Below is a small trained network, with its code and all its weights. Each question gives an input and a class and asks what happens when units are switched off, that is, made to give their printed mean instead of their output.

import numpy as np


def w(rows, s, z=0):
    codes = np.array(rows[::2]) - 128.0
    scale = np.full(codes.shape[1], s)
    scale[-1] = z or s
    return codes * scale


def f(y):
    return np.maximum(y, 0)


def log_softmax(a):
    a = a - a.max(-1, keepdims=True)
    return a - np.log(np.exp(a).sum(-1, keepdims=True))


def net(x, mask):
    res = np.array(x, float).reshape(1, 5) / 4 @ E
    y = f(res @ A[0][:, :-1].T + A[0][:, -1])
    res = res + np.where(mask, y, B[0][:, -1]) @ B[0][:, :-1]
    return log_softmax(res[-1] @ U[:, :-1].T + U[:, -1])


A, B = {}, {}
E = w([
[171,237,117,57],'x0',
[214,104,94,75],'x1',
[80,181,177,111],'x2',
[85,105,42,72],'x3',
[62,198,97,254],'x4',
],0.009)
A[0] = w([
[160,84,96,61,59],'neuron 1',
[180,128,8,107,169],'neuron 2',
[165,210,134,88,125],'neuron 3',
[153,69,97,76,147],'neuron 4',
[63,167,176,174,134],'neuron 5',
[146,46,69,124,137],'neuron 6',
[172,160,238,128,216],'neuron 7',
[108,194,143,189,192],'neuron 8',
[190,68,148,155,254],'neuron 9',
],0.015,0.0079)
B[0] = w([
[218,194,142,158,204],'neuron 1',
[251,227,114,202,244],'neuron 2',
[28,116,126,64,215],'neuron 3',
[175,113,139,191,219],'neuron 4',
[143,181,65,152,229],'neuron 5',
[68,98,117,211,208],'neuron 6',
[152,121,54,65,236],'neuron 7',
[181,132,23,190,248],'neuron 8',
[153,46,115,120,239],'neuron 9',
],0.011,0.012)
U = w([
[176,205,161,49,41],'0',
[9,122,50,161,147],'1',
[78,153,250,149,3],'2',
[66,150,185,185,51],'3',
[165,117,191,191,97],'4',
[113,40,141,110,153],'5',
[182,154,60,186,194],'6',
],0.011,0.0056)

Each question gives the input, the list of numbers given to net, and the class t.
The units are the neurons (one row each of A and B). Each row of codes is followed by its name. A weight is (code - 128) times the scale printed after its matrix; where a second scale follows, it is the last column's (A, B and U).
mask holds one flag per neuron, in row order. A switched-off neuron (its flag False) gives its mean, the last column of its row in B, instead of its output. The means were averaged over made-up inputs and are rounded, as every weight is.
A unit's drop is (log p(t) with every unit on - log p(t) with that unit switched off) / (log p(t) with every unit on - log p(t) with every unit switched off).
The circuit of an input: a set's keep is (log p(t) with only the set's units on - log p(t) with every unit switched off) / (log p(t) with every unit on - log p(t) with every unit switched off). Starting from all 9 units, units are removed one at a time, each time the one whose removal leaves the highest keep (on an exact tie, the one counted first), for as long as the keep stays at least 0.8.
units of the circuit, in order: the units of the circuit, biggest drop first
unit that matters most: the unit with the biggest drop
top k neurons: the k neurons with the biggest drops, biggest first
drop when u is switched off: that unit's drop, to one decimal
input [8,-5,-1,6,-6], class 0: unit that matters most => neuron 8
input [3,-4,7,3,3], class 1: top 3 neurons => neuron 2; neuron 1; neuron 4
input [-5,-4,-4,-2,-3], class 5: units of the circuit, in order => neuron 2; neuron 8
input [3,-7,6,7,3], class 1: top 2 neurons => neuron 2; neuron 1
input [-5,8,3,-4,-5], class 4: units of the circuit, in order => neuron 8; neuron 5
input [-7,4,-8,-8,-4], class 5: top 3 neurons => neuron 9; neuron 2; neuron 8
input [-5,-2,-6,-6,-6], class 5: units of the circuit, in order => neuron 2; neuron 9
input [5,-5,8,-5,-7], class 0: top 2 neurons => neuron 6; neuron 7
input [5,0,2,-1,4], class 1: units of the circuit, in order => neuron 2; neuron 3
input [5,-5,1,4,-5], class 0: units of the circuit, in order => neuron 8; neuron 6
input [4,-4,0,-3,-4], class 0: top 2 neurons => neuron 6; neuron 8
input [-6,-3,5,-6,-5], class 5: top 2 neurons => neuron 2; neuron 8
input [8,0,6,0,3], class 1: top 2 neurons => neuron 3; neuron 2
input [1,-2,6,-4,-7], class 0: unit that matters most => neuron 6
input [8,5,1,5,-4], class 0: top 3 neurons => neuron 8; neuron 3; neuron 5
input [0,0,2,-8,-8], class 5: top 2 neurons => neuron 2; neuron 9
input [-6,-8,5,5,-1], class 1: top 2 neurons => neuron 2; neuron 1
input [2,-1,7,-5,-5], class 0: drop when neuron 5 is switched off => 0.0
input [5,0,7,-2,-4], class 0: drop when neuron 6 is switched off => 0.3
input [-8,-7,4,6,-5], class 1: drop when neuron 6 is switched off => 0.1
